Moves between objects:
from | vu zi te fe pe ru
w6 | w705 w598 w74 w758 w324 w945
w74 | w140 w6 w856 w129 w580 w803
w681 | w755 w307 w174 w290 w377 w268
w615 | w771 w500 w72 w324 w945 w900
w302 | w530 w50 w324 w835 w598 w500
w838 | w372 w647 w284 w803 w560 w129
w900 | w118 w273 w560 w615 w647 w130
w404 | w162 w820 w102 w39 w962 w225
w284 | w820 w838 w162 w559 w787 w984
w705 | w6 w969 w140 w994 w596 w642
w856 | w871 w74 w598 w984 w50 w559
w338 | w500 w357 w771 w530 w39 w962
w530 | w302 w554 w596 w602 w969 w338
w372 | w838 w102 w820 w147 w290 w377
w153 | w984 w377 w225 w820 w174 w871
w560 | w290 w900 w787 w72 w838 w755
w50 | w554 w580 w302 w254 w856 w187
w758 | w994 w725 w129 w647 w130 w6
w994 | w758 w225 w377 w102 w307 w705
w273 | w962 w787 w900 w500 w162 w835
w130 | w307 w835 w755 w900 w758 w324
w140 | w74 w705 w871 w377 w268 w147
w174 | w254 w681 w602 w397 w153 w554
w598 | w969 w856 w6 w725 w302 w190
w554 | w50 w268 w530 w174 w871 w357
w72 | w291 w615 w187 w580 w803 w560
w755 | w681 w130 w254 w560 w129 w580
w397 | w787 w290 w962 w357 w820 w174
w268 | w580 w596 w554 w681 w140 w291
w129 | w377 w758 w984 w838 w755 w74
w500 | w338 w187 w615 w302 w190 w273
w820 | w284 w372 w404 w265 w397 w153
w254 | w174 w755 w835 w787 w984 w50
w725 | w225 w984 w758 w162 w835 w598
w803 | w147 w945 w559 w74 w72 w838
w377 | w129 w994 w153 w372 w681 w140
w984 | w153 w129 w725 w284 w254 w856
w835 | w602 w254 w130 w273 w725 w302
w190 | w39 w559 w945 w598 w500 w162
w324 | w596 w302 w580 w130 w6 w615
w118 | w900 w962 w290 w771 w102 w307
w647 | w102 w162 w838 w945 w900 w758
w771 | w615 w338 w291 w596 w642 w118
w265 | w559 w147 w39 w871 w357 w820
w290 | w560 w118 w397 w291 w372 w681
w291 | w72 w771 w357 w268 w147 w290
w871 | w856 w140 w969 w153 w554 w265
w357 | w187 w291 w338 w554 w265 w397
w187 | w357 w72 w500 w50 w559 w787
w787 | w397 w560 w273 w187 w284 w254
w147 | w803 w642 w265 w140 w291 w372
w580 | w268 w324 w50 w755 w74 w72
w225 | w725 w153 w994 w404 w602 w969
w102 | w647 w404 w372 w642 w118 w994
w642 | w945 w39 w147 w705 w771 w102
w945 | w642 w190 w803 w6 w615 w647
w162 | w404 w284 w647 w190 w273 w725
w962 | w273 w397 w118 w338 w404 w602
w39 | w190 w265 w642 w969 w338 w404
w969 | w598 w871 w705 w225 w530 w39
w596 | w324 w530 w268 w307 w705 w771
w307 | w130 w602 w681 w118 w994 w596
w559 | w265 w803 w190 w856 w187 w284
w602 | w835 w174 w307 w962 w225 w530

The rows follow the links: the fewer symbols apart two objects are, the more alike their rows tend to be.

Each row is also shifted at random along 2 hidden directions that mean nothing.

Some objects, each with a row of numbers:
w560	[-616  -27 -100 -177  -45  141   98   53  184   66  217  -90  147  101  156  -31 -303 -113  -22  205    2  -37 -100  203  -35  330   89  -48   49 -117  -20  125 -222 -168  101  113   98   17 -127 -159  126]
w969	[-802   87   14  349  100 -133 -170 -194 -250  177  -48 -102   27   -5 -164   15  285  408 -100 -157  -97  -48   71 -280  119 -414 -165  100  -50  257   63   81  310  182 -321 -162 -226  -11  135   83 -345]
w984	[-589   35   94 -128  -79  -31  -86   99  287 -280    9  216   62  288  129  -89  106  -49  -46  198  185   98   -4  226  234  149 -157 -254 -126  197 -134  176  111 -388  256  142  423 -149   -5   10   73]
w404	[-483  -48 -144   25   72 -163   -8 -303 -149  -50  189 -133  106 -155   91  145  192  265    9  -71 -172 -196   -5  -67  260 -229 -311   61  -16  141   64  277  -66 -103 -258  -65  -18 -170  -74  -72 -257]
w265	[-577  -96  -32 -288  128  -64   57  -42  -55 -296  -57  113  -82  -61  121  -33  315 -137  178  -45  -28    1   -1 -128  272 -227 -262  -48   92   60   -5  -84 -108  106   63 -205  212 -158  -72  -44  -14]
w820	[ 215   79   15  -21   11  -72  -37   25  -53 -143 -143   66   22   44   -3   89  221 -228  -32  -56 -108 -154   13 -167  139 -215 -326  118 -139  -90   54   89 -227 -238  -96 -137 -169 -229  103  111  -57]
w787	[-396 -165    2 -136    1  -57  170   -1  146  -77   75  -47   -7  -22  132 -157 -391 -218  163   76   46   17  -45  182  142  165   13   88  -23 -115  -79  122 -134 -336   94   29  183  -74 -150  -98  228]
w945	[-1282    47   -95    17    91   210    69  -230   178   -48   216    -2   -35   103    96  -173   -58   184  -117    37  -174    -9  -133   229   -33   193   -19  -182    90    26   -13  -123   125   176  -146   281   281    48   -16  -229  -141]
w771	[ 517 -141 -112 -157  -23   50  159 -115  -44    5  119 -150  -54 -235   43   59  -44  -32   93  -57 -110    6  123   38  -73   43  153    8  163 -149   16 -114 -122  285   67 -157  -19  151 -244 -194   63]
w681	[-425   80 -207   42  -55   32  -38   84  -85  268  243 -307   36   41   11  372   25   74  -61   24   39 -132  163 -109  -59   -4   82  154  -87  -49  247  247 -253 -103  -17 -278 -360   66   92  208  -78]
w598	[1064   27  491  289   42 -182 -194  161 -125   22 -426  216  -41  218 -303 -242  243  -36 -142  -81   27   41 -184  -58 -160 -125   70   87  -29  153 -265 -140  390  137  -18  216  -68 -204   96   74  -69]
w290	[-686    3 -249 -128   36   79  113 -146   95  -19  344 -230   46  -12  228  263  -56   25   71   49  -58 -123  101   85   44   39    2   92   -3 -237  203  185 -446  -98   64 -183 -173   50 -136   20   54]
w397	[1144 -142   42  237   19 -185   82   71 -328  293 -142 -226    7 -127 -185  164    5 -278   18 -140  -51  -49   46 -361  -56 -282    6  501 -114 -279    6   -8 -226 -173  -58 -345 -629 -192   82  236   41]
w162	[ 466   -8  157  -96  -22  -88   43   38  109 -110  -66   85  -47  106   96 -181  -96  -12  -72   84 -176   89 -211   45   85  -42 -230  -20  -90  -22 -233  129  170  -91  -93  261  197 -239  -62 -138   74]
w372	[-135  -58 -138 -286  -44  213  116  -15  285 -418  229   -2   46  -17  186  178  250 -131   59  109 -131  -36   13  208  166    5 -229 -273   10  -72  159   94 -387  -75  120  -67  367  -44  -70  -59   74]
w302	[ -21 -110    4   18    3    1  -65  -60  -41  111 -131  112   49  -59  -33 -151 -304   26  188   39  285  262  -25  162  -28  118  158  -90   55  189  -96  -56  192   80   76   20  292  152  -79  -67  215]
w725	[ -91   98  105  112  -20  -72 -138   19   20   96  -95   67  -28  258  -10 -154   -8  106 -128  -52   18 -103  -72   40   96  -40 -160   31 -125  277 -196  229  316 -166 -165  190  100 -235   45   97 -190]
w962	[   0 -114 -210  -46   41 -137   90 -259 -154   89  182 -159  108 -229   13  108 -171   55  100  -21  109  -31   45  -91  289 -168  -22  135   19  -28   63  167  -99   -6  -95 -166  -59    7 -201   -2  -29]
w758	[ 673  258  211  319  -30   88 -221  188   29  121   -8  -77  -39  354 -111 -191  183   76 -271   20 -119 -122 -172    9 -213   11   27   53 -119  -26  -78   74  162  -42  -98  313 -402  -62  298   61 -343]
w615	[ 586  -87  -19 -138  -30  110  151  -81  121  134  -31   -5   79  -88   46 -203 -313  -85   31    0  -91  117  -99   66 -299  195  267  -69  229  -64 -125 -181   79  186   29   90  125  161 -106 -132  122]
w554	[ 458    4  150  263   18 -157  -64  158 -454  347 -312  -70   49  -25 -316  106  126  -91   28 -199  113   46  132 -386 -167 -342  145  383  -31  -96  -40 -149    0   69  -69 -331 -700  -82  160  344  -29]
w377	[ 856   52  -73 -370   35  139  -85  175  199 -439   43  224   17   40  146  246  301  -60   19  107   67   -9  104  111  190  225 -208 -371   63   46  147  -14 -311 -152  316 -167  511  113   37   77  153]
w129	[ -93   99  111   47 -122  180 -170  221  321  -42  -17  -39  -60  215   92  -77  174  -28 -208  113    6  -96   47  149    3  128  -98 -163  -39   40  -31   83  -33 -129  131  163  122  -17  159   55 -132]
w140	[-774   86  -46  -78   17  196 -115  100   91 -262  107  119  -15  -19   56  191  405   87  -56  -30   43  -14   90  -59  -30   86  -22 -192    7   99  199  -94  -91   97   12 -105  146  107   75  104  -92]

Start, symbols taken left to right, then the object you end at.
Answers are names.
[ 389  -67  225 -104   51  -99  144   12   71 -279 -241  309  -93  -41   34 -270    4 -115  131  -63  -15   89  -98  101   14   48 -203 -179    8   80 -159 -111  326  138   15  242  483  -81  -79 -139   79]
vu ru ru: w225
[-238   46 -145  -81   23  151  -15 -124   39 -190  162   28   15  -97  -25  194  239  337   -6    6  -31  -50  151   31  122   62  -62 -305   57  234  103  -79  -35  309  -55  -95  292  139    1  -50 -180]
pe fe ru: w596
[ 176  129  192  -26  -72  196  125  139  205  -91  -85   56  -83  177   83  -98  159 -194 -179    7 -292 -171 -179  133  -53   62 -222   38 -181 -177  -37   78  -33 -165   71  193   27 -231   25 -107  -95]
pe zi vu: w118
[-728  -91  143  -28  -87   53  -97  157  105 -122 -211  252  -46  176   30 -108   81   22   83    5  192  196   87   69   64  142  -50  -95  -53  183 -150  -50  145  -39  192  158  310  -67  -20   44   74]
te ru te: w945
[-892 -215 -287 -376   98  -32  262 -102   -2 -253  106   18  176 -301  133  159 -215  -29  344  -42  177  143  214   62  116   85   37 -109   10    6   63  -31 -235   65  128 -256  381   87 -263 -126  394]
te te ru: w118
[ 316   62 -161  184   83   12   84 -227 -130  242  159 -284   55 -135  -47  105  -56  105   32  -54 -167 -104  -12 -133  -60 -135   51  205   90 -183   95   71 -214  157 -183  -38 -323   72  -35  -68 -163]
vu ru pe: w758
[1053  -19   48  132   79 -182   38  -76  -22  237  -63   -2   25   33  -72 -192 -380 -260  131   45  -12  114 -153   20   -2  -47  126  216   11  -59 -224   44  100 -106  -24  133 -116 -162  -66  -51  101]
zi zi: w560
[  81   72    8  -37   46  177   -2   43  238 -190   -1  254  -51  188   23 -138   45  212  -81   27  -39  166 -106  194  -76  180   59 -313   64  202  -29 -226  242   40  133  247  425  197   48 -122   60]
fe zi pe: w835
[ 519   -8 -165 -178  -72  108  173  -83  192  -28  178  -62   13  -23  110  -79 -366   -1   45  101  -16   41 -103  226  -38  191   97  -47   95 -118  -37   75  -17   -3   38  166  228    7 -216 -246  185]
ru te fe zi: w900
[ 337   38  179  -77 -115  185   21  183   75   42 -109  -14  -52  -69   45 -212 -236 -286   24  -50  -31   65  -72  141 -310  155  185  -25  -29 -272    4 -275  -75  140  263   41   13   51  -32 -195  332]
pe zi: w945
[-566  181    3  396 -102  -11  -74  -33 -147  412   42 -135   34   82 -231 -182 -252  272 -195  -63  -29   61 -102  -27 -341  -80  352  217   47   64    3  -21  208  170 -163  269 -365  180   60   39 -212]
te vu pe: w140
[-627  103 -343  236  -27  -48  -73 -259 -144  331  369 -367   92  -94  -68  261  -10  369   -9   24    6  -69   46 -128  -51  -32  138  122  -37   49  318  216  -78  -52 -205 -120 -337  178  -22  103 -258]
fe zi fe: w338
[-979   26  120  263 -124 -156   -1   -7 -227  447 -136 -111  -44  -18 -199 -201 -248 -135  -53 -128 -100   16 -130 -125 -217 -177  168  361  -17 -204 -118  -10   85   23 -144  -25 -396 -130   -8   31  -23]
zi pe te pe: w187
[  69  -54  126  -10 -114    9  -52  201  -16   31 -224  173   52   32  -38 -214 -188 -187  189  -29  376  183   70   83 -142   60  233  -53   45  -29 -127 -147   95 -150  230  -40  116  -39  -78   75  325]
vu pe zi: w140
[ -15   12  150 -273  -19  273  115  137  323 -436 -120  277 -129  119  185  -99  -51 -285  -20   76    5  100 -109  271  -19  259  -47 -312   90   21  -39  -87  -61   45  273  163  529   88  -36 -144  225]
pe zi: w615
[-338   57 -316  -94  -40   59   37   16  191  130  293 -104  184   92  213  -99 -327  235   35  165  141   79  -59  346   -1  364  106 -186  -48  109   73   98   43 -114   39  207  375  188  -54 -134   74]
te vu zi: w307
[ 847   62  -90   -7  -22   92   58 -150   41 -118  131  -63  -35  125  -65  135  264  -25 -139    4 -283 -115 -111  -64  -55 -207 -232   83   53  -90  150   72 -134   91 -199   82 -114  -27  145  -76 -162]
ru vu fe: w647
[ 891  -54    2  -40  -17   74  164   36 -192    8  -81  -88   24 -193   -2  137   35 -316   91  -24  -51   14   99 -155 -261  -70  123  -14  152 -276  101 -235 -294  174   60 -249 -294   52  -18   11  159]
zi zi: w338
